(in the rows, 128 means zero)
Each row is followed by its class.
132, 102, 78, 113, 162, 70, 147, 114, 112, 163, 108, 118, 104, 139, 161, 116, 154, 157, 125, 115, 114, 129, 91, 81, 149, 124, 153, 181, 82, 141, 146, 145, 152 : z53
149, 117, 100, 112, 130, 99, 134, 109, 122, 150, 129, 108, 137, 146, 116, 129, 138, 143, 115, 129, 126, 131, 139, 116, 119, 146, 128, 130, 107, 141, 135, 140, 126 : z417
135, 104, 134, 109, 135, 107, 148, 129, 121, 156, 118, 115, 98, 135, 121, 113, 132, 146, 126, 117, 130, 131, 95, 100, 123, 144, 118, 146, 139, 133, 146, 147, 152 : z473
146, 113, 90, 133, 135, 81, 139, 117, 106, 165, 117, 117, 145, 144, 140, 129, 156, 159, 111, 126, 123, 127, 124, 88, 114, 132, 143, 159, 113, 125, 142, 137, 141 : z47
128, 127, 148, 108, 131, 154, 116, 122, 131, 119, 123, 127, 108, 125, 110, 121, 124, 123, 142, 122, 128, 126, 108, 109, 111, 146, 101, 123, 166, 122, 132, 123, 118 : z530
117, 121, 206, 103, 127, 188, 110, 131, 160, 106, 143, 135, 94, 116, 111, 100, 102, 108, 134, 139, 137, 110, 144, 151, 114, 132, 93, 109, 164, 125, 92, 123, 123 : z909
89, 128, 182, 95, 132, 201, 128, 155, 164, 81, 147, 143, 130, 107, 133, 103, 101, 82, 128, 155, 131, 91, 168, 180, 126, 140, 99, 84, 157, 145, 106, 132, 116 : z473
94, 145, 117, 129, 113, 173, 82, 132, 146, 101, 132, 150, 159, 113, 129, 120, 128, 116, 141, 147, 129, 106, 189, 143, 128, 166, 123, 79, 146, 130, 98, 93, 86 : z102
131, 111, 138, 130, 121, 111, 112, 124, 119, 146, 118, 127, 96, 142, 134, 135, 139, 143, 120, 124, 122, 117, 90, 93, 126, 123, 131, 158, 150, 100, 140, 129, 144 : z909
134, 107, 117, 122, 165, 89, 142, 121, 100, 138, 111, 150, 131, 134, 140, 132, 141, 137, 116, 123, 112, 132, 108, 120, 131, 99, 119, 172, 89, 127, 127, 115, 128 : z102
150, 110, 83, 160, 121, 82, 119, 122, 105, 159, 104, 130, 138, 132, 125, 126, 154, 160, 127, 115, 143, 116, 70, 60, 114, 136, 146, 161, 145, 105, 119, 102, 142 : z612
184, 104, 105, 168, 127, 58, 154, 113, 83, 172, 104, 116, 101, 150, 152, 138, 154, 161, 93, 107, 127, 150, 14, 70, 138, 107, 151, 198, 134, 88, 152, 137, 194 : z904
106, 137, 123, 117, 132, 123, 94, 109, 135, 106, 126, 127, 127, 123, 109, 144, 105, 126, 164, 133, 125, 105, 168, 135, 89, 145, 108, 115, 134, 135, 113, 121, 108 : z979
151, 117, 89, 124, 141, 89, 146, 92, 105, 167, 125, 114, 144, 151, 118, 138, 146, 158, 115, 122, 138, 135, 123, 87, 139, 141, 142, 140, 109, 133, 142, 124, 127 : z417
131, 128, 131, 125, 129, 112, 130, 117, 127, 155, 112, 135, 133, 136, 121, 121, 138, 145, 119, 130, 124, 144, 147, 115, 117, 113, 134, 139, 81, 122, 129, 140, 128 : z365
122, 117, 76, 100, 131, 108, 124, 118, 120, 134, 119, 127, 136, 136, 124, 126, 144, 138, 136, 123, 124, 100, 132, 90, 118, 154, 133, 136, 128, 131, 125, 115, 115 : z530
101, 148, 100, 134, 112, 156, 99, 131, 147, 101, 136, 141, 160, 114, 108, 127, 109, 119, 154, 147, 137, 105, 197, 130, 107, 162, 123, 85, 138, 136, 96, 103, 86 : z904
101, 137, 147, 105, 135, 160, 123, 144, 151, 93, 138, 137, 162, 108, 137, 114, 115, 104, 143, 139, 127, 116, 173, 146, 135, 142, 118, 100, 130, 156, 116, 117, 112 : z232
128, 125, 100, 152, 108, 128, 101, 121, 116, 137, 136, 125, 147, 140, 98, 146, 126, 149, 128, 130, 125, 135, 171, 135, 125, 141, 135, 110, 133, 113, 108, 119, 90 : z102
95, 123, 183, 114, 116, 191, 97, 159, 160, 100, 136, 139, 121, 113, 125, 105, 93, 105, 130, 150, 122, 99, 195, 165, 118, 143, 96, 94, 145, 149, 112, 130, 112 : z473
145, 117, 129, 120, 149, 93, 131, 114, 99, 147, 110, 136, 135, 149, 124, 135, 133, 146, 123, 111, 119, 137, 102, 86, 102, 118, 110, 159, 100, 111, 153, 120, 130 : z365
102, 143, 152, 109, 139, 161, 120, 137, 144, 106, 145, 127, 139, 118, 143, 107, 119, 114, 136, 137, 119, 115, 170, 134, 141, 134, 118, 108, 123, 149, 126, 109, 110 : z53
93, 136, 161, 115, 137, 176, 132, 140, 150, 100, 139, 140, 139, 132, 150, 111, 121, 100, 122, 143, 121, 106, 170, 135, 142, 132, 109, 112, 124, 144, 111, 119, 115 : z365
130, 107, 123, 124, 149, 123, 131, 140, 134, 146, 115, 121, 123, 128, 133, 101, 126, 127, 130, 120, 136, 115, 90, 90, 115, 150, 121, 138, 140, 165, 133, 125, 141 : z612
108, 137, 153, 120, 129, 139, 87, 116, 137, 114, 118, 139, 125, 114, 117, 128, 106, 120, 158, 128, 117, 106, 161, 140, 90, 133, 99, 124, 140, 116, 129, 130, 110 : z53
148, 124, 134, 150, 130, 97, 150, 109, 113, 165, 122, 112, 110, 128, 111, 129, 125, 154, 130, 108, 133, 146, 80, 89, 118, 127, 135, 146, 156, 123, 146, 144, 153 : z904
113, 134, 134, 116, 119, 124, 103, 114, 139, 125, 124, 122, 113, 144, 137, 136, 142, 137, 136, 140, 115, 117, 160, 118, 113, 169, 115, 121, 147, 129, 140, 137, 124 : z417
101, 165, 126, 122, 126, 169, 109, 121, 141, 109, 130, 123, 165, 125, 110, 142, 108, 111, 149, 140, 147, 124, 205, 168, 107, 153, 102, 87, 141, 144, 130, 127, 96 : z47
127, 128, 136, 105, 135, 133, 118, 118, 130, 116, 135, 127, 127, 118, 125, 122, 126, 130, 138, 133, 117, 129, 128, 130, 125, 149, 115, 113, 140, 143, 124, 133, 126 : z102
116, 138, 128, 120, 119, 161, 118, 112, 142, 116, 146, 119, 137, 116, 90, 135, 113, 124, 143, 141, 143, 144, 167, 157, 131, 136, 114, 88, 141, 131, 110, 127, 106 : z979
172, 96, 78, 124, 140, 39, 146, 106, 83, 161, 91, 122, 120, 144, 149, 140, 136, 159, 119, 98, 125, 137, 52, 70, 131, 119, 145, 196, 85, 122, 152, 115, 168 : z232
163, 98, 88, 134, 141, 49, 123, 113, 99, 154, 95, 124, 95, 141, 142, 132, 163, 175, 123, 121, 118, 131, 42, 61, 110, 129, 140, 193, 113, 114, 134, 130, 168 : z612
131, 148, 141, 151, 115, 145, 118, 140, 130, 139, 122, 123, 130, 131, 115, 131, 135, 139, 121, 133, 122, 159, 151, 124, 128, 118, 136, 130, 124, 123, 135, 128, 117 : z530
161, 104, 105, 108, 142, 85, 147, 113, 108, 139, 118, 136, 123, 129, 149, 121, 149, 148, 119, 124, 128, 127, 75, 80, 132, 125, 154, 168, 101, 128, 126, 126, 162 : z612
132, 117, 117, 117, 111, 111, 119, 124, 124, 152, 113, 128, 107, 143, 120, 135, 155, 150, 127, 120, 128, 145, 134, 121, 125, 136, 136, 147, 116, 109, 139, 143, 130 : z612
159, 136, 164, 152, 112, 100, 138, 106, 106, 164, 113, 125, 108, 138, 127, 136, 133, 152, 114, 116, 133, 153, 79, 97, 124, 109, 143, 150, 143, 99, 161, 135, 165 : z904
124, 136, 118, 109, 143, 96, 123, 111, 113, 126, 108, 140, 114, 133, 123, 143, 156, 146, 143, 125, 112, 129, 126, 120, 108, 130, 112, 155, 113, 116, 147, 138, 125 : z530
156, 101, 172, 137, 118, 138, 140, 112, 121, 146, 123, 136, 107, 138, 127, 131, 122, 119, 90, 130, 129, 128, 86, 127, 127, 106, 118, 150, 153, 92, 128, 128, 147 : z417
185, 80, 80, 134, 154, 64, 152, 117, 80, 191, 114, 110, 116, 146, 139, 115, 144, 176, 103, 97, 123, 165, 43, 41, 154, 109, 155, 192, 91, 121, 160, 121, 159 : z53
126, 111, 108, 128, 132, 119, 88, 112, 115, 119, 102, 150, 117, 113, 150, 136, 117, 141, 151, 116, 130, 100, 126, 110, 101, 148, 111, 140, 155, 114, 139, 126, 131 : z47
155, 94, 103, 122, 140, 78, 153, 115, 110, 169, 99, 118, 111, 134, 129, 124, 124, 146, 127, 96, 144, 137, 53, 91, 130, 131, 144, 165, 124, 134, 147, 138, 163 : z232
131, 106, 113, 134, 152, 104, 149, 140, 118, 138, 119, 138, 116, 124, 154, 115, 134, 148, 129, 113, 114, 145, 92, 78, 138, 119, 141, 151, 106, 142, 143, 135, 138 : z365
111, 133, 153, 125, 124, 139, 89, 121, 144, 120, 110, 137, 92, 119, 155, 111, 131, 128, 143, 137, 105, 119, 127, 105, 113, 147, 113, 138, 141, 117, 132, 122, 133 : z53
143, 132, 186, 135, 113, 145, 114, 112, 121, 133, 117, 120, 100, 146, 135, 132, 124, 117, 102, 134, 116, 138, 82, 121, 125, 119, 118, 141, 156, 100, 130, 116, 144 : z102
138, 111, 124, 118, 136, 99, 118, 109, 116, 159, 117, 108, 101, 150, 133, 117, 142, 161, 120, 124, 120, 122, 115, 85, 135, 125, 133, 169, 111, 118, 124, 124, 144 : z53
125, 122, 88, 128, 116, 131, 125, 136, 123, 131, 125, 143, 132, 112, 117, 127, 130, 150, 150, 118, 130, 140, 154, 96, 133, 148, 139, 131, 138, 124, 118, 108, 115 : z530
93, 128, 136, 118, 131, 170, 114, 134, 150, 124, 134, 128, 149, 116, 111, 115, 128, 110, 131, 143, 131, 109, 174, 159, 111, 143, 93, 89, 161, 142, 132, 144, 92 : z47
163, 129, 130, 109, 134, 117, 146, 103, 115, 151, 135, 95, 131, 154, 110, 121, 148, 141, 115, 121, 144, 144, 80, 89, 127, 147, 137, 128, 130, 134, 140, 128, 137 : z612
95, 141, 161, 93, 125, 177, 93, 128, 155, 64, 134, 138, 107, 111, 160, 126, 110, 106, 150, 154, 120, 85, 170, 156, 115, 157, 101, 100, 159, 143, 110, 129, 120 : z47
136, 99, 126, 103, 152, 98, 139, 120, 128, 143, 124, 134, 119, 111, 148, 94, 148, 143, 128, 118, 119, 126, 104, 89, 126, 128, 137, 146, 114, 141, 126, 122, 150 : z979
163, 83, 101, 149, 126, 83, 126, 104, 96, 182, 116, 123, 111, 145, 124, 131, 149, 173, 106, 113, 123, 153, 86, 67, 135, 117, 146, 170, 122, 95, 137, 121, 147 : z979
145, 89, 61, 144, 127, 75, 139, 125, 98, 177, 104, 137, 127, 133, 122, 133, 152, 170, 118, 110, 134, 122, 102, 81, 120, 127, 137, 170, 117, 110, 136, 115, 127 : z47
83, 168, 129, 134, 112, 205, 97, 129, 161, 85, 145, 138, 161, 117, 108, 126, 98, 100, 152, 157, 150, 105, 222, 158, 129, 167, 107, 62, 150, 144, 88, 91, 77 : z904
100, 156, 197, 114, 128, 187, 86, 109, 164, 90, 142, 109, 111, 127, 117, 115, 111, 103, 142, 154, 118, 102, 154, 157, 110, 156, 102, 78, 172, 148, 93, 141, 99 : z102
138, 135, 181, 108, 131, 158, 123, 100, 131, 134, 122, 125, 108, 129, 140, 118, 132, 106, 112, 126, 129, 132, 77, 138, 136, 127, 114, 127, 151, 102, 161, 146, 154 : z53
157, 116, 161, 136, 111, 158, 111, 100, 118, 138, 123, 129, 115, 137, 115, 129, 106, 124, 104, 128, 140, 130, 95, 127, 124, 130, 130, 124, 158, 95, 104, 105, 133 : z102
111, 141, 80, 117, 131, 171, 108, 140, 147, 106, 135, 123, 157, 113, 116, 111, 119, 114, 140, 144, 140, 139, 172, 144, 141, 154, 113, 98, 114, 136, 103, 102, 96 : z53
147, 115, 141, 146, 115, 138, 118, 100, 122, 157, 100, 138, 95, 131, 137, 126, 127, 124, 113, 118, 147, 146, 67, 110, 128, 129, 132, 137, 150, 90, 139, 107, 154 : z979
97, 137, 164, 121, 131, 174, 115, 131, 149, 102, 131, 125, 113, 112, 99, 127, 114, 107, 148, 135, 124, 110, 137, 150, 113, 126, 90, 113, 183, 129, 112, 142, 105 : z530
159, 102, 149, 163, 120, 139, 149, 132, 114, 154, 111, 143, 123, 134, 146, 128, 107, 105, 88, 115, 150, 125, 56, 131, 131, 112, 129, 143, 170, 104, 148, 114, 166 : z417
153, 102, 104, 108, 145, 72, 120, 91, 98, 140, 97, 135, 93, 142, 147, 136, 124, 157, 138, 105, 109, 128, 82, 60, 108, 132, 122, 176, 86, 120, 146, 127, 144 : z365
141, 122, 100, 117, 146, 111, 131, 106, 111, 147, 126, 116, 149, 140, 113, 120, 129, 138, 133, 112, 143, 117, 111, 96, 125, 153, 134, 125, 129, 144, 116, 109, 119 : z102
135, 106, 149, 136, 116, 130, 134, 145, 118, 127, 120, 128, 104, 134, 155, 130, 106, 122, 107, 125, 120, 110, 99, 114, 132, 127, 127, 156, 150, 117, 137, 125, 164 : z473
138, 112, 133, 111, 133, 122, 154, 124, 136, 123, 125, 138, 103, 118, 156, 123, 136, 120, 112, 138, 115, 138, 99, 132, 139, 127, 133, 143, 122, 130, 135, 147, 156 : z417
142, 105, 111, 144, 141, 132, 125, 116, 124, 141, 109, 131, 109, 130, 109, 128, 123, 130, 129, 125, 147, 138, 70, 114, 110, 135, 122, 136, 148, 117, 119, 132, 125 : z612
137, 114, 100, 114, 141, 101, 113, 108, 125, 128, 113, 134, 108, 120, 138, 122, 148, 156, 150, 126, 132, 124, 93, 89, 115, 158, 143, 138, 133, 131, 124, 142, 143 : z612
132, 114, 138, 132, 151, 93, 168, 127, 119, 158, 119, 129, 117, 148, 148, 112, 155, 139, 106, 127, 110, 137, 86, 86, 126, 113, 135, 159, 98, 134, 143, 144, 145 : z365
161, 102, 114, 132, 146, 72, 136, 94, 107, 176, 109, 111, 100, 144, 124, 112, 163, 161, 108, 115, 115, 140, 51, 82, 112, 134, 140, 158, 119, 120, 129, 141, 141 : z102
150, 104, 110, 127, 123, 98, 125, 114, 109, 143, 118, 135, 116, 111, 122, 137, 115, 152, 137, 108, 123, 123, 113, 109, 99, 127, 128, 143, 130, 124, 145, 138, 128 : z47
94, 150, 163, 113, 138, 167, 118, 123, 149, 94, 133, 145, 124, 120, 127, 134, 135, 114, 146, 147, 128, 122, 159, 151, 130, 133, 116, 110, 136, 134, 119, 132, 104 : z612
119, 127, 149, 113, 143, 138, 148, 135, 147, 114, 126, 156, 125, 110, 149, 111, 136, 112, 125, 137, 124, 120, 136, 139, 125, 131, 123, 129, 117, 141, 120, 121, 130 : z417
130, 113, 154, 133, 122, 146, 123, 127, 135, 148, 126, 118, 114, 127, 117, 110, 118, 134, 119, 127, 133, 124, 145, 137, 111, 129, 104, 121, 149, 136, 125, 137, 122 : z47
119, 152, 96, 171, 115, 126, 108, 136, 119, 113, 130, 143, 165, 126, 124, 143, 123, 139, 143, 138, 133, 122, 164, 101, 118, 145, 135, 116, 137, 118, 112, 88, 105 : z904
140, 120, 164, 153, 113, 158, 130, 120, 135, 142, 116, 138, 116, 129, 132, 129, 106, 101, 103, 133, 135, 129, 90, 133, 115, 129, 121, 121, 168, 111, 142, 123, 137 : z417
119, 136, 132, 118, 120, 160, 118, 103, 136, 128, 130, 127, 124, 132, 96, 133, 131, 132, 139, 133, 156, 126, 141, 137, 134, 146, 126, 99, 147, 122, 114, 125, 104 : z612
159, 105, 115, 150, 124, 85, 154, 115, 95, 180, 82, 127, 94, 147, 143, 137, 124, 137, 101, 104, 139, 139, 41, 89, 124, 118, 139, 185, 124, 99, 164, 124, 177 : z473
